Each row has a name. After each piece below comes the name of the row it's from, unless a question asks for something else. Each question is about the rows just above it.

[144 102 123 151 164  97 157 143 169 137  95 150] = <7>
[176 152 107 125 167 170  94 114 176 191 135 127] = <21>
[140 108 153 130 121 123 124 154 146  97 167 143] = <112>
[153 144  99 123 151 164  97 157 143 169 137 126] = <163>
[ 97  97  88  74 107 108 169  77  79 123  97  97] = <130>
[102  74 125  92 111 107 124  88 119  88 148 111] = <116>
[187 187 186 190 128 137 127 171 184 100 176 126] = <98>
[142 105 146 155 136 100  95 137 143 104 151  77] = <154>
[107 121 117 123 119  86 146 126 126 107 153 122] = <103>
Which value appears more than once in <130>?	[97]
q: [144  99 123 151 164  97 157 143 169 137]	<163>
Which row holds [144 102 123 151 164  97 157 143 169 137  95 150]?	<7>
Which value appears more than once in <21>?	[176]
q: [107 124]	<116>
[100  95] is in which row?	<154>
Which row holds [117 123 119  86 146 126]?	<103>

[138  98 166 137 163  59  98  88 131 185 147 194 188 158 116]  <121>
[128 117 151  97  98  59 163  88 131 113 103  71 129  96 191]  <72>
[106 156 139 111 181 193 137  61  58 168  51  77  64  96 168]  <77>
[145 153 175 107 127  75 127 195 127 185 147 184 152 140 131]  <95>
[ 83 117 151  97  98  59 163  88 131 113 103  71 129  96 191]  <123>
[194 155 167 173 135 174 110 183 139 168 174 190  99 160  73]  <155>
Repeated in <95>:	[127]
q: [128 117 151  97  98  59 163  88 131 113 103  71 129  96 191]	<72>
The row with [145 153 175 107 127  75 127 195 127 185 147 184 152 140 131] is	<95>

[148 115 104  77 125 144 114 116 139 175]  <120>
[135 162 139 108 138 140 140 127 105 110]  <63>
[ 97 126 162 118 108 150 103 122 163 106]  <34>
[144 107 129 152 130 116 140 130 113 116]  <127>
[143 119  84 126 137 114  84 111 139 133]  <44>
[116 125  73 113 133  76 160 142 147  81]  <181>
[122 145  89 153 161 133 163 130 102 119]  <11>
[151 114 140 117 130 121 146 135 139  53]  <188>
[152 104 128 118  96  96 128 126 153 139]  <194>
[129 147 162 115 109 113 117 133 125 115]  <73>
The value that <44> holds more than once:	[84]
The row with [129 152 130 116 140 130] is	<127>
q: [163 130 102 119]	<11>

[ 97  85 111 150 127 136] = <104>
[153 126 116 130 115 111] = <102>
[121 126  96 122  82 151] = <80>
[102  58 114 144 156 147] = <42>
[ 84 121 107 159 147  97] = <33>
[110  98  92 137 116 137] = <150>
[113 171  70 136 134 145] = <16>
[140 159 159 111 116  99] = <185>
[134 134 134 116 130 115] = <166>
q: [130 115 111]	<102>
The value that <185> holds more than once:	[159]
The row with [126  96 122] is	<80>
The value that <166> holds more than once:	[134]
Which row holds [134 134 116 130 115]?	<166>
The row with [134 134 134] is	<166>
Which value appears more than once in <150>?	[137]

[126 141 141 112 141] -> <41>
[130 108 109 145 118] -> <141>
[130 108 144 130 126] -> <126>
[130 112 136 144 117] -> <27>
[128 128 194 120 129] -> <124>
The row with [130 126] is	<126>
Repeated in <41>:	[141]
Where do [130 108 109 145 118] appear?	<141>
Which row holds [109 145]?	<141>
Which value appears more than once in <124>?	[128]

[142 158 157 150 134 136 167 136 142 173 143 154 146 136 133 165 137 135
 138 139 166 136 151 139 156 187 143 143 136 134 161 144 140 135 151 137
 138 136 138 134 148 150 153 151 131] = <94>
[132 147 158 134 199 131 141 136 136 134 143 132 151 157 154 134 154 160
 140 155 140 135 156 160 141 147 155 167 164 183 138 144 179 136 137 178
 135 147 158 177 134 139 137 132 203] = <59>
[137 173 138 148 156 165 134 139 144 144 142 145 141 142 155 144 145 142
 149 146 143 152 140 140 140 137 141 149 142 141 142 144 141 150 145 139
 149 144 141 140 147 143 143 146 144] = <92>
[136 135 166 135 194 130 142 136 137 135 149 133 155 148 148 136 155 153
 138 151 143 135 136 165 146 155 155 148 159 171 143 142 181 134 137 175
 138 148 156 165 134 139 138 131 183] = <9>
q: [142 158 157 150 134 136 167 136 142 173 143 154 146 136 133 165 137 135
 138 139 166 136 151 139 156 187 143 143 136 134 161 144 140 135 151 137
 138 136 138 134 148 150 153 151 131]	<94>
q: [137 173 138 148 156 165 134 139 144 144 142 145 141 142 155 144 145 142
 149 146 143 152 140 140 140 137 141 149 142 141 142 144 141 150 145 139
 149 144 141 140 147 143 143 146 144]	<92>
Where do [136 165 146 155 155 148 159 171 143 142 181] appear?	<9>
Which row holds [137 175 138 148 156 165 134 139]?	<9>

[128 104 139 131] -> <12>
[134  90 175 124] -> <55>
[136 134 136 123] -> <57>
[130  72 150 135] -> <49>
[95 95 95 95] -> <52>
Which value appears more than once in <52>?	[95]
The value that <57> holds more than once:	[136]

[114 125 121 116 147 129 122] : <20>
[116 120 113 146 124 126 104] : <69>
[105 157 150 149  53 116 109] : <60>
[147 144 144 139 138 134 135] : <140>
[115 123 134 127 123 106 105] : <93>
The row with [147 129] is	<20>
Which value appears more than once in <140>?	[144]

[119 139 131 149 114 126 121 142 140 112 125 114 117  84 182 144  95 106
 133 125 132 114 114 123 127 130 115 114 121 121 121 134 138 155 121] : <62>
[130 113 131 149 140 126 121 142 140 112 125 144 117  84 182 144 132 106
 133 125 132 114 114 132 127 191 115 114 121 121 121 134 138 155 121] : <53>
[119 139 131 149 140 126 121 142 140 112 125 144 117  84 182 144  95 106
 133 125 132 114 114 123 127 191 115 114 121 128 120 147 103  85 126] : <29>
q: [119 139 131 149 140 126 121 142 140 112 125 144 117  84 182 144  95 106
 133 125 132 114 114 123 127 191 115 114 121 128 120 147 103  85 126]	<29>
q: [119 139 131 149 114 126 121 142 140 112 125 114 117  84 182 144  95 106
 133 125 132 114 114 123 127 130 115 114 121 121 121 134 138 155 121]	<62>
q: [112 125 144 117  84 182 144 132 106]	<53>
q: [130 115]	<62>

[113 127 112 138 139 176 142 104 163] -> <6>
[148  92 133 128 136 177 127 146 130] -> <76>
[112 146 130 126 142 179 122 129 130] -> <35>
[145 117 103 129 135 201 112 124 138] -> <14>
[110 130 108 135 146 175 140 121 156] -> <210>
[106 113 123 167 135 182 126 113 138] -> <138>
[108 125  97 117 137 191 119 125 151] -> <132>
[144 123 108 119 137 173 125 131 135] -> <172>
[115 129 102 130 147 173 117 121 142] -> <158>
[112 116 101 128 157 174 116 128 125] -> <142>
[105 132  90 131 130 178 119 127 133] -> <207>
[146 112 112 123 141 188 118 135 125] -> <200>
q: [146 112]	<200>
q: [167 135 182 126 113]	<138>
Which value appears more than once in <138>?	[113]
The row with [115 129 102 130 147 173 117] is	<158>

[160 180  85 143] -> <78>
[ 93 139 108 139] -> <25>
[182  85 143 100] -> <96>
[115 127 139 111] -> <15>
[178 178  91 178] -> <144>
[142 178  94 144] -> <67>
[131  81 161 154] -> <46>
[116 108 140 140] -> <198>
[165 116 165 165] -> <48>
[117 117 117 117] -> <17>
Repeated in <144>:	[178]
The row with [180  85 143] is	<78>
The value that <25> holds more than once:	[139]
Repeated in <48>:	[165]
Which value appears more than once in <17>?	[117]
q: [139 108 139]	<25>
Repeated in <198>:	[140]

[92 87 96 87] -> <37>
[92 65 68 92] -> <118>
[65 65 65 65] -> <74>
Repeated in <74>:	[65]
Which value appears more than once in <118>?	[92]
q: [92 65 68]	<118>
The value that <37> holds more than once:	[87]

[149 120  91 101 104 124]  <91>
[158  73 192 122 151 196]  <109>
[158 192  73 192 149 118]  <8>
q: [149 118]	<8>
q: [158  73 192 122]	<109>
q: [192  73 192]	<8>
Which value appears more than once in <8>?	[192]

